Below is a small trained network, with its code and all its weights. Each question gives an input and a target symbol and asks what happens when units are switched off, that is, made to give their printed mean instead of their output.

import numpy as np


def w(rows, s, z=0):
    codes = np.array(rows[::2]) - 128.0
    scale = np.full(codes.shape[1], s)
    scale[-1] = z or s
    return codes * scale


def f(y):
    return y / 2 * (1 + np.tanh(0.7978845608 * (y + 0.044715 * y**3)))


def softmax(a):
    e = np.exp(a - a.max(-1, keepdims=True))
    return e / e.sum(-1, keepdims=True)


def log_softmax(a):
    a = a - a.max(-1, keepdims=True)
    return a - np.log(np.exp(a).sum(-1, keepdims=True))


def net(x, mask):
    ids = ['ΔΞΣΨαβεζητφω'.index(c) for c in x.split()]
    T = len(ids)
    res = E[ids] + P[:T]
    q, k, v = (res @ M[0].T for M in (Q, K, V))
    z = softmax(np.where(np.tri(T) > 0, q @ k.T / 3**0.5, -1e9)) @ v
    res = res + np.where(mask[0], z, O[0][:, -1]) @ O[0][:, :-1]
    y = f(res @ A[0][:, :-1].T + A[0][:, -1])
    res = res + np.where(mask[1:9], y, B[0][:, -1]) @ B[0][:, :-1]
    return log_softmax(res[-1] @ U[:, :-1].T + U[:, -1])


Q, K, V, O, A, B = {}, {}, {}, {}, {}, {}
E = w([
[107,120,150,111,136,139,156,82,153,96,100],'Δ',
[104,119,106,121,134,88,206,73,142,107,103],'Ξ',
[70,72,70,128,126,93,145,121,154,137,84],'Σ',
[148,150,210,135,140,196,111,45,104,10,98],'Ψ',
[116,166,127,180,153,79,237,40,91,107,109],'α',
[134,141,114,231,180,97,166,45,65,93,105],'β',
[38,91,106,84,119,132,185,103,196,139,64],'ε',
[131,81,71,176,142,82,116,93,109,137,98],'ζ',
[129,139,175,148,156,135,161,53,95,28,155],'η',
[135,72,127,139,219,110,65,104,168,178,97],'τ',
[151,110,209,57,211,176,96,138,171,83,183],'φ',
[215,76,143,129,191,84,115,138,116,108,228],'ω',
],0.014)
P = w([
[141,90,148,161,38,106,163,218,187,47,64],'0',
[125,70,52,146,49,185,130,32,198,110,117],'1',
[189,174,22,60,132,135,197,153,158,71,68],'2',
[124,75,202,165,116,67,153,177,173,63,89],'3',
[103,64,86,114,99,155,123,37,151,132,189],'4',
[162,155,68,44,180,87,167,138,111,69,99],'5',
[95,54,247,149,171,19,122,168,132,68,125],'6',
[80,63,131,112,165,141,109,44,117,169,245],'7',
[147,151,118,40,253,52,137,116,101,85,136],'8',
],0.013)
Q[0] = w([
[110,66,89,151,144,214,148,45,135,156,197],'h0',
[163,34,105,109,220,64,177,68,208,11,81],'h0',
[138,163,26,1,193,124,104,77,63,100,119],'h0',
],0.0099)
K[0] = w([
[229,114,126,92,190,138,71,161,198,189,131],'h0',
[91,95,164,95,198,113,91,96,76,185,210],'h0',
[124,121,196,131,246,51,106,159,105,110,162],'h0',
],0.013)
V[0] = w([
[251,150,140,192,115,166,79,133,97,101,153],'h0',
[163,97,143,78,138,187,45,165,166,139,104],'h0',
[135,103,47,196,137,53,115,151,103,177,128],'h0',
],0.012)
O[0] = w([
[7,22,151,114,196,68,166,113,84,138,130,1],'h0',
[97,174,166,114,61,55,58,123,85,105,90,240],'h0',
[247,64,167,112,112,135,137,122,77,154,118,184],'h0',
],0.011,0.0049)
A[0] = w([
[188,140,162,93,113,58,140,186,72,133,89,111],'n0',
[107,76,22,127,63,215,62,195,114,222,176,2],'n1',
[131,50,69,91,168,182,158,54,115,121,154,59],'n2',
[88,108,154,108,199,63,135,226,90,57,99,46],'n3',
[102,114,219,152,44,89,59,127,85,136,112,61],'n4',
[114,41,198,201,152,164,206,198,115,144,138,66],'n5',
[119,198,121,100,240,130,254,204,114,183,126,14],'n6',
[59,106,160,126,110,63,99,82,120,116,139,93],'n7',
],0.0089,0.0077)
B[0] = w([
[51,89,119,95,162,199,154,135,163,115,51,255],'n0',
[95,114,254,168,159,154,86,137,114,110,70,126],'n1',
[111,209,166,184,108,70,150,198,96,139,91,185],'n2',
[165,182,170,200,92,139,157,55,141,234,89,174],'n3',
[101,191,166,84,125,123,213,137,167,180,195,233],'n4',
[40,164,69,47,98,127,113,108,51,118,174,173],'n5',
[121,61,163,118,83,169,58,147,157,118,160,168],'n6',
[208,77,89,119,152,197,79,196,68,161,159,194],'n7',
],0.01,0.0075)
U = w([
[69,118,193,192,142,16,96,140,198,56,147,254],'Δ',
[181,126,72,131,188,118,222,145,159,160,162,142],'Ξ',
[180,55,164,164,117,192,127,173,132,120,130,97],'Σ',
[101,133,138,164,137,198,108,104,129,164,118,44],'Ψ',
[118,153,84,75,164,210,137,176,137,150,191,82],'α',
[116,123,178,118,111,65,102,193,71,100,136,155],'β',
[172,214,99,97,128,112,143,161,148,141,140,13],'ε',
[101,80,128,74,181,153,106,94,100,76,79,180],'ζ',
[49,128,105,141,164,182,151,20,193,145,166,94],'η',
[128,113,243,133,134,57,181,151,145,164,91,97],'τ',
[117,253,135,116,130,87,98,148,103,176,106,17],'φ',
[170,97,128,78,76,93,132,24,129,180,187,239],'ω',
],0.006,0.0042)

Each question gives the input, a string of symbols that net reads in full, and the target symbol t.
The units are the heads (3 rows each of Q, K, V and O) and the neurons (one row each of A and B). Each row of codes is followed by its name. A weight is (code - 128) times the scale printed after its matrix; where a second scale follows, it is the last column's (O, A, B and U).
mask holds one flag per unit, heads first, then neurons. A switched-off unit (its flag False) gives its mean, the last column of its rows in O or B, instead of its output. The means were averaged over made-up inputs and are rounded, as every weight is.
A unit's drop is (log p(t) with every unit on - log p(t) with that unit switched off) / (log p(t) with every unit on - log p(t) with every unit switched off).
The circuit of an input: a set's keep is (log p(t) with only the set's units on - log p(t) with every unit switched off) / (log p(t) with every unit on - log p(t) with every unit switched off). Starting from all 9 units, units are removed one at a time, each time the one whose removal leaves the highest keep (on an exact tie, the one counted first), for as long as the keep stays at least 0.8.
circuit, biggest first: the units of the circuit, biggest drop first
unit that matters most: the unit with the biggest drop
k most important neurons: the k neurons with the biggest drops, biggest first
input τ η τ Δ τ Σ Σ α Ξ, target Σ: circuit, biggest first => [n6; h0]
input φ Ψ τ Ψ, target Ψ: circuit, biggest first => [h0; n7; n3]
input φ τ Δ ε η τ Δ, target η: unit that matters most => h0
input Σ τ Σ τ Δ τ Δ τ β, target ζ: 2 most important neurons => [n0; n4]
input η Ψ Σ τ, target Ψ: circuit, biggest first => [h0; n7; n3]
input α η η ζ φ α, target φ: circuit, biggest first => [h0; n3]
input τ η τ α τ ζ ζ τ η, target ζ: 4 most important neurons => [n0; n4; n2; n3]
input τ β Σ, target ζ: circuit, biggest first => [h0; n0; n4]
input φ τ Δ ε Σ Δ φ, target Σ: 2 most important neurons => [n4; n5]
input ε Δ α τ Σ Σ Δ, target Σ: 2 most important neurons => [n4; n5]
input τ φ τ Δ, target φ: circuit, biggest first => [h0; n3; n7]
input α τ ε ζ ζ α β, target ζ: 2 most important neurons => [n5; n0]
input τ τ η Ψ, target τ: circuit, biggest first => [n4; h0]
input Δ Δ Δ α Σ, target Σ: circuit, biggest first => [h0; n1]
input ζ α φ β Δ Ξ Σ α, target α: circuit, biggest first => [n7; h0]
input Δ τ β Δ φ τ τ, target φ: unit that matters most => h0
input Δ α Δ τ Δ Δ, target ζ: circuit, biggest first => [n0; h0; n4]
input τ β Δ η, target β: circuit, biggest first => [n2; n5; h0; n0]
input ε φ Δ Σ τ β η ε, target ω: circuit, biggest first => [h0; n0]
input Δ η Σ τ, target η: circuit, biggest first => [h0]
input τ τ α Δ η ω Ξ, target η: 2 most important neurons => [n3; n5]
input Σ α Ξ η, target α: circuit, biggest first => [h0; n5]
input α ω Δ β, target ω: 2 most important neurons => [n3; n5]
input Σ Ψ τ Δ, target Ψ: 2 most important neurons => [n7; n3]
input Σ τ α τ Σ Δ τ, target Σ: 2 most important neurons => [n4; n5]
input Ξ Δ τ Σ η α, target Δ: 2 most important neurons => [n6; n2]
input τ τ Ξ Δ η η φ Δ, target α: unit that matters most => n7
input β Σ Σ, target β: 3 most important neurons => [n2; n5; n6]
